Below are the code and all the weights of a small trained network. Each question names an input and a class and asks about switching units off, where a switched-off unit gives its printed mean instead of its output.

import numpy as np


def w(rows, s, z=0):
    codes = np.array(rows[::2]) - 128.0
    scale = np.full(codes.shape[1], s)
    scale[-1] = z or s
    return codes * scale


def f(y):
    return np.maximum(y, 0)


def log_softmax(a):
    a = a - a.max(-1, keepdims=True)
    return a - np.log(np.exp(a).sum(-1, keepdims=True))


def net(x, mask):
    res = np.array(x, float).reshape(1, 7) / 4 @ E
    y = f(res @ A[0][:, :-1].T + A[0][:, -1])
    res = res + np.where(mask, y, B[0][:, -1]) @ B[0][:, :-1]
    return log_softmax(res[-1] @ U[:, :-1].T + U[:, -1])


A, B = {}, {}
E = w([
[129,131,126,124,128,127,132,124,131,125,123],'x0',
[127,113,124,139,130,113,136,147,134,134,120],'x1',
[142,119,123,130,139,116,146,127,123,113,148],'x2',
[88,86,104,129,125,180,186,106,47,102,51],'x3',
[91,93,184,183,136,99,124,9,151,179,121],'x4',
[195,141,184,96,50,76,169,119,83,170,127],'x5',
[120,130,135,131,112,152,125,133,138,146,122],'x6',
],0.015)
A[0] = w([
[69,149,64,152,171,123,106,133,139,143,136,188],'N0',
[172,126,250,125,129,52,119,67,180,177,144,119],'N1',
[108,76,148,129,115,168,207,91,15,107,48,96],'N2',
[206,209,70,46,61,134,114,254,110,99,144,34],'N3',
[179,209,92,39,116,137,121,246,110,115,139,245],'N4',
[41,115,81,181,245,160,75,124,219,106,152,113],'N5',
[184,151,170,109,193,146,97,157,191,123,133,245],'N6',
[150,140,85,147,165,198,133,170,81,90,95,145],'N7',
[90,102,79,95,183,158,133,156,54,84,87,144],'N8',
[108,83,68,94,110,220,170,159,157,38,88,155],'N9',
],0.0091,0.011)
B[0] = w([
[123,176,100,96,160,172,113,183,151,146,177,181],'N0',
[99,194,94,60,141,166,159,178,77,124,86,203],'N1',
[136,34,125,223,109,139,67,22,193,86,179,209],'N2',
[93,66,217,138,110,43,145,8,96,133,104,215],'N3',
[103,104,54,217,157,205,85,114,198,32,192,250],'N4',
[107,33,133,170,104,86,121,1,134,66,143,215],'N5',
[157,77,179,119,33,69,113,78,90,190,63,197],'N6',
[177,183,88,109,132,139,149,194,58,189,73,185],'N7',
[188,164,115,81,118,172,148,160,114,189,140,192],'N8',
[169,160,126,71,191,95,112,219,103,187,68,201],'N9',
],0.0093,0.023)
U = w([
[126,95,106,178,155,148,77,125,188,107,164,92],'0',
[139,77,233,140,86,83,130,83,112,141,121,249],'1',
[157,213,133,44,148,140,149,245,100,184,107,111],'2',
],0.011,0.002)

Each question gives the input, the list of numbers given to net, and the class t.
The units are the neurons (one row each of A and B). Each row of codes is followed by its name. A weight is (code - 128) times the scale printed after its matrix; where a second scale follows, it is the last column's (A, B and U).
mask holds one flag per neuron, in row order. A switched-off neuron (its flag False) gives its mean, the last column of its row in B, instead of its output. The means were averaged over made-up inputs and are rounded, as every weight is.
A unit's drop is (log p(t) with every unit on - log p(t) with that unit switched off) / (log p(t) with every unit on - log p(t) with every unit switched off).
The circuit of an input: a set's keep is (log p(t) with only the set's units on - log p(t) with every unit switched off) / (log p(t) with every unit on - log p(t) with every unit switched off). Starting from all 10 units, units are removed one at a time, each time the one whose removal leaves the highest keep (on an exact tie, the one counted first), for as long as the keep stays at least 0.8.
units of the circuit, in order: the units of the circuit, biggest drop first
most important unit: the unit with the biggest drop
k most important neurons: the k neurons with the biggest drops, biggest first
drop when u is switched off: that unit's drop, to one decimal
input [-2,-3,-7,-3,8,4,-6], class 2: units of the circuit, in order : (N1)
input [5,-8,5,6,-4,8,-5], class 0: 2 most important neurons : (N4, N6)
input [6,0,8,-2,-8,4,-1], class 1: 4 most important neurons : (N3, N6, N0, N2)
input [8,4,2,2,0,1,-5], class 0: 3 most important neurons : (N3, N6, N1)
input [-6,-3,-5,1,-6,8,3], class 0: 3 most important neurons : (N4, N6, N5)
input [-6,-4,8,4,3,0,-5], class 0: 3 most important neurons : (N3, N6, N2)
input [-1,-6,-1,-1,2,-8,2], class 1: 3 most important neurons : (N4, N5, N6)
input [0,8,-1,1,-3,-3,7], class 2: 2 most important neurons : (N2, N9)
input [1,-1,6,2,0,6,8], class 0: 3 most important neurons : (N3, N6, N5)
input [-3,7,1,-7,-4,3,3], class 1: 2 most important neurons : (N3, N6)
input [8,-8,1,0,5,-3,-4], class 1: 3 most important neurons : (N4, N2, N5)
input [-2,-3,1,2,4,0,-4], class 0: 3 most important neurons : (N3, N6, N5)
input [1,1,0,-4,3,-3,-5], class 1: 2 most important neurons : (N4, N6)
input [5,-1,-8,5,-5,7,-1], class 0: 3 most important neurons : (N4, N6, N2)
input [-4,7,2,-7,1,-4,7], class 1: 2 most important neurons : (N6, N4)
input [6,-3,0,5,-7,6,-4], class 0: most important unit : N4
input [-2,-7,2,-8,7,2,-3], class 2: drop when N1 is switched off : 0.7
input [3,5,4,-6,1,-6,7], class 1: drop when N6 is switched off : 0.6
input [-3,2,-7,6,-4,2,-3], class 0: drop when N4 is switched off : 0.3
input [1,-3,4,-2,2,-4,8], class 1: units of the circuit, in order : (N4)
input [8,0,-7,-7,4,8,-6], class 2: drop when N1 is switched off : 0.4
